Below are the code and all the weights of a small trained network. Each question names an input and a class and asks about switching units off, where a switched-off unit gives its printed mean instead of its output.

import numpy as np


def w(rows, s, z=0):
    codes = np.array(rows[::2]) - 128.0
    scale = np.full(codes.shape[1], s)
    scale[-1] = z or s
    return codes * scale


def f(y):
    return y / 2 * (1 + np.tanh(0.7978845608 * (y + 0.044715 * y**3)))


def log_softmax(a):
    a = a - a.max(-1, keepdims=True)
    return a - np.log(np.exp(a).sum(-1, keepdims=True))


def net(x, mask):
    res = np.array(x, float).reshape(1, 3) / 4 @ E
    y = f(res @ A[0][:, :-1].T + A[0][:, -1])
    res = res + np.where(mask, y, B[0][:, -1]) @ B[0][:, :-1]
    return log_softmax(res[-1] @ U[:, :-1].T + U[:, -1])


A, B = {}, {}
E = w([
[160,31,75,51,179,116],'x0',
[117,95,188,180,129,2],'x1',
[99,88,77,175,36,140],'x2',
],0.01)
A[0] = w([
[134,118,133,167,103,154,86],'neuron 0',
[171,48,154,125,126,105,146],'neuron 1',
[102,155,175,163,88,98,65],'neuron 2',
[172,151,161,54,159,199,141],'neuron 3',
[169,107,118,30,171,169,140],'neuron 4',
[88,127,82,160,62,181,147],'neuron 5',
[133,184,159,235,69,113,99],'neuron 6',
[112,251,179,223,91,145,218],'neuron 7',
[137,127,91,101,64,175,129],'neuron 8',
[153,114,115,93,98,217,171],'neuron 9',
[125,39,66,2,166,129,254],'neuron 10',
[91,154,116,95,121,95,176],'neuron 11',
[63,118,106,30,188,172,124],'neuron 12',
[146,124,137,170,74,100,106],'neuron 13',
[135,167,80,76,183,176,105],'neuron 14',
[112,143,137,123,141,95,51],'neuron 15',
[157,105,154,49,251,60,190],'neuron 16',
[120,41,143,104,147,45,122],'neuron 17',
[152,115,137,77,87,125,100],'neuron 18',
[125,113,129,246,102,44,185],'neuron 19',
],0.011,0.0047)
B[0] = w([
[132,119,123,142,102,123,136],'neuron 0',
[107,103,145,79,129,137,172],'neuron 1',
[172,108,173,132,85,113,167],'neuron 2',
[131,175,142,118,146,192,180],'neuron 3',
[189,154,155,129,158,151,195],'neuron 4',
[136,122,58,148,72,107,183],'neuron 5',
[145,112,163,172,82,90,207],'neuron 6',
[56,209,175,167,98,123,248],'neuron 7',
[149,116,77,127,88,132,166],'neuron 8',
[157,140,64,123,96,146,182],'neuron 9',
[161,25,167,119,197,177,253],'neuron 10',
[124,123,120,136,146,120,139],'neuron 11',
[179,150,155,131,141,162,181],'neuron 12',
[122,85,140,172,126,153,159],'neuron 13',
[154,164,126,141,139,185,173],'neuron 14',
[141,121,135,132,107,111,130],'neuron 15',
[185,143,126,131,168,4,236],'neuron 16',
[81,119,151,29,115,118,201],'neuron 17',
[135,118,135,118,119,143,131],'neuron 18',
[106,44,176,152,111,157,225],'neuron 19',
],0.028,0.014)
U = w([
[48,254,112,116,149,213,43],'0',
[99,178,46,186,41,149,11],'1',
[142,101,5,119,88,151,54],'2',
[87,132,210,227,54,92,254],'3',
[125,231,167,144,181,110,66],'4',
[140,97,144,39,221,31,164],'5',
[74,52,139,73,121,150,85],'6',
[240,129,149,129,153,219,127],'7',
],0.0086,0.0025)

Each question gives the input, the list of numbers given to net, and the class t.
The units are the neurons (one row each of A and B). Each row of codes is followed by its name. A weight is (code - 128) times the scale printed after its matrix; where a second scale follows, it is the last column's (A, B and U).
mask holds one flag per neuron, in row order. A switched-off neuron (its flag False) gives its mean, the last column of its row in B, instead of its output. The means were averaged over made-up inputs and are rounded, as every weight is.
A unit's drop is (log p(t) with every unit on - log p(t) with that unit switched off) / (log p(t) with every unit on - log p(t) with every unit switched off).
The circuit of an input: a set's keep is (log p(t) with only the set's units on - log p(t) with every unit switched off) / (log p(t) with every unit on - log p(t) with every unit switched off). Starting from the 12 units with the biggest drops (on a tie, the unit counted first), units are removed one at a time, each time the one whose removal leaves the highest keep (on an exact tie, the one counted first), for as long as the keep stays at least 0.8.
circuit, biggest first: the units of the circuit, biggest drop first
top k neurons: the k neurons with the biggest drops, biggest first
drop of u: that unit's drop, to one decimal
input [7,0,-7], class 5: circuit, biggest first : neuron 16
input [-7,-5,-1], class 1: circuit, biggest first : neuron 19; neuron 10; neuron 5
input [-7,-5,-3], class 0: circuit, biggest first : neuron 19; neuron 16; neuron 7
input [-8,-5,8], class 1: top 4 neurons : neuron 5; neuron 8; neuron 9; neuron 10
input [6,5,5], class 6: top 2 neurons : neuron 19; neuron 16
input [3,3,3], class 6: top 2 neurons : neuron 16; neuron 4
input [7,2,8], class 6: drop of neuron 16 : 0.2
input [3,3,-6], class 5: drop of neuron 11 : 0.0
input [-8,-8,-1], class 1: drop of neuron 5 : 0.3
input [0,0,3], class 1: top 2 neurons : neuron 10; neuron 16
